Here is a tiny trained network, its code and every weight. The questions are about switching its units off for an input and a class, where a switched-off unit gives its printed mean instead of its output.

import numpy as np


def w(rows, s, z=0):
    codes = np.array(rows[::2]) - 128.0
    scale = np.full(codes.shape[1], s)
    scale[-1] = z or s
    return codes * scale


def norm(h):
    return h / np.sqrt((h * h).mean(-1, keepdims=True) + 1e-5)


def f(y):
    return y / 2 * (1 + np.tanh(0.7978845608 * (y + 0.044715 * y**3)))


def log_softmax(a):
    a = a - a.max(-1, keepdims=True)
    return a - np.log(np.exp(a).sum(-1, keepdims=True))


def net(x, mask):
    res = np.array(x, float).reshape(1, 3) / 4 @ E
    u = 0
    for l in range(3):
        y = f(norm(res) @ A[l][:, :-1].T + A[l][:, -1])
        res = res + np.where(mask[u : u + 4], y, B[l][:, -1]) @ B[l][:, :-1]
        u += 4
    return log_softmax(norm(res)[-1] @ U[:, :-1].T + U[:, -1])


A, B = {}, {}
E = w([
[150,152,151,92,182,103,148,120,115,160,208,97],'x0',
[110,67,120,59,111,128,97,180,51,104,86,140],'x1',
[96,118,95,162,62,252,119,91,92,128,179,89],'x2',
],0.012)
A[0] = w([
[139,124,136,178,104,116,134,121,175,135,9,185,29],'0.n1',
[136,169,143,188,149,97,133,139,217,146,83,109,34],'0.n2',
[136,139,144,125,131,135,127,132,134,150,108,125,3],'0.n3',
[125,128,115,165,146,55,135,126,194,110,57,160,79],'0.n4',
],0.014,0.0036)
B[0] = w([
[76,135,56,128,137,103,103,167,158,31,127,42,242],'0.n1',
[118,86,118,147,119,132,138,80,111,120,204,207,210],'0.n2',
[103,47,77,104,105,34,119,119,97,6,136,192,117],'0.n3',
[176,175,207,114,115,149,131,145,112,223,62,132,250],'0.n4',
],0.011)
A[1] = w([
[166,133,183,25,249,14,173,128,94,184,249,96,113],'1.n1',
[144,89,162,2,137,57,102,222,25,138,60,154,90],'1.n2',
[159,107,175,24,191,8,105,168,63,118,121,216,77],'1.n3',
[103,21,73,73,140,88,132,171,98,68,71,150,3],'1.n4',
],0.0092,0.0031)
B[1] = w([
[71,134,69,147,91,78,95,176,174,12,50,108,240],'1.n1',
[134,135,149,154,113,76,145,69,131,116,199,197,254],'1.n2',
[130,130,140,102,121,254,162,120,119,222,137,59,219],'1.n3',
[190,133,90,194,159,115,114,87,124,102,173,168,179],'1.n4',
],0.0098,0.012)
A[2] = w([
[81,62,71,131,149,96,89,206,147,44,65,110,119],'2.n1',
[142,125,189,36,198,38,154,186,147,172,94,126,1],'2.n2',
[99,135,61,148,150,65,76,168,142,7,143,54,116],'2.n3',
[129,91,103,161,169,44,157,41,160,78,252,248,171],'2.n4',
],0.013,0.0014)
B[2] = w([
[129,196,149,107,180,67,178,155,228,159,125,67,224],'2.n1',
[128,80,100,111,130,248,113,120,61,142,144,58,179],'2.n2',
[89,139,106,118,121,83,145,152,190,71,96,116,255],'2.n3',
[177,71,163,112,138,73,91,105,20,133,165,245,221],'2.n4',
],0.012,0.016)
U = w([
[89,182,69,130,155,16,174,189,241,59,97,48,157],'0',
[163,126,131,143,139,254,142,135,74,254,117,40,230],'1',
[183,90,124,158,159,25,124,97,62,115,202,232,1],'2',
],0.0072,0.0014)

Each question gives the input, the list of numbers given to net, and the class t.
The units are the neurons (one row each of A and B). Each row of codes is followed by its name. A weight is (code - 128) times the scale printed after its matrix; where a second scale follows, it is the last column's (A, B and U).
mask holds one flag per neuron, layer by layer. A switched-off neuron (its flag False) gives its mean, the last column of its row in B, instead of its output. The means were averaged over made-up inputs and are rounded, as every weight is.
A unit's drop is (log p(t) with every unit on - log p(t) with that unit switched off) / (log p(t) with every unit on - log p(t) with every unit switched off).
The circuit of an input: a set's keep is (log p(t) with only the set's units on - log p(t) with every unit switched off) / (log p(t) with every unit on - log p(t) with every unit switched off). Starting from all 12 units, units are removed one at a time, each time the one whose removal leaves the highest keep (on an exact tie, the one counted first), for as long as the keep stays at least 0.8.
circuit, biggest first: the units of the circuit, biggest drop first
unit that matters most: the unit with the biggest drop
k most important neurons: the k neurons with the biggest drops, biggest first
top k neurons in layer l: the k neurons of layer l with the biggest drops, biggest first
drop when u is switched off: that unit's drop, to one decimal
input [-3,-5,-2], class 2: unit that matters most	0.n2
input [1,-3,5], class 1: 3 most important neurons	1.n1, 0.n1, 1.n2
input [3,0,-5], class 1: 3 most important neurons	0.n4, 0.n1, 1.n3
input [6,-7,6], class 2: 3 most important neurons	1.n3, 0.n4, 0.n1
input [1,-7,-6], class 2: 3 most important neurons	0.n2, 2.n1, 1.n1
input [-6,3,8], class 1: 4 most important neurons	0.n1, 1.n1, 2.n3, 2.n4
input [-6,-5,-7], class 1: 2 most important neurons	0.n4, 1.n1
input [2,7,-6], class 2: 4 most important neurons	1.n2, 1.n4, 2.n4, 1.n1
input [0,1,1], class 1: top 2 neurons in layer 0	0.n1, 0.n2
input [7,-3,8], class 1: 2 most important neurons	1.n2, 1.n1
input [0,2,2], class 1: top 3 neurons in layer 2	2.n3, 2.n4, 2.n1
input [5,-2,-7], class 1: 2 most important neurons	1.n3, 0.n1
input [5,-8,1], class 2: 2 most important neurons	2.n4, 0.n2
input [6,1,-7], class 1: circuit, biggest first	2.n2
input [2,-2,-8], class 1: 2 most important neurons	0.n4, 1.n3
input [4,-8,-5], class 2: top 2 neurons in layer 0	0.n2, 0.n1
input [0,7,-4], class 2: drop when 1.n2 is switched off	3.1
input [-2,8,-3], class 2: drop when 1.n2 is switched off	1.6
input [0,-8,5], class 2: drop when 1.n3 is switched off	0.2
input [2,3,-8], class 1: unit that matters most	1.n3
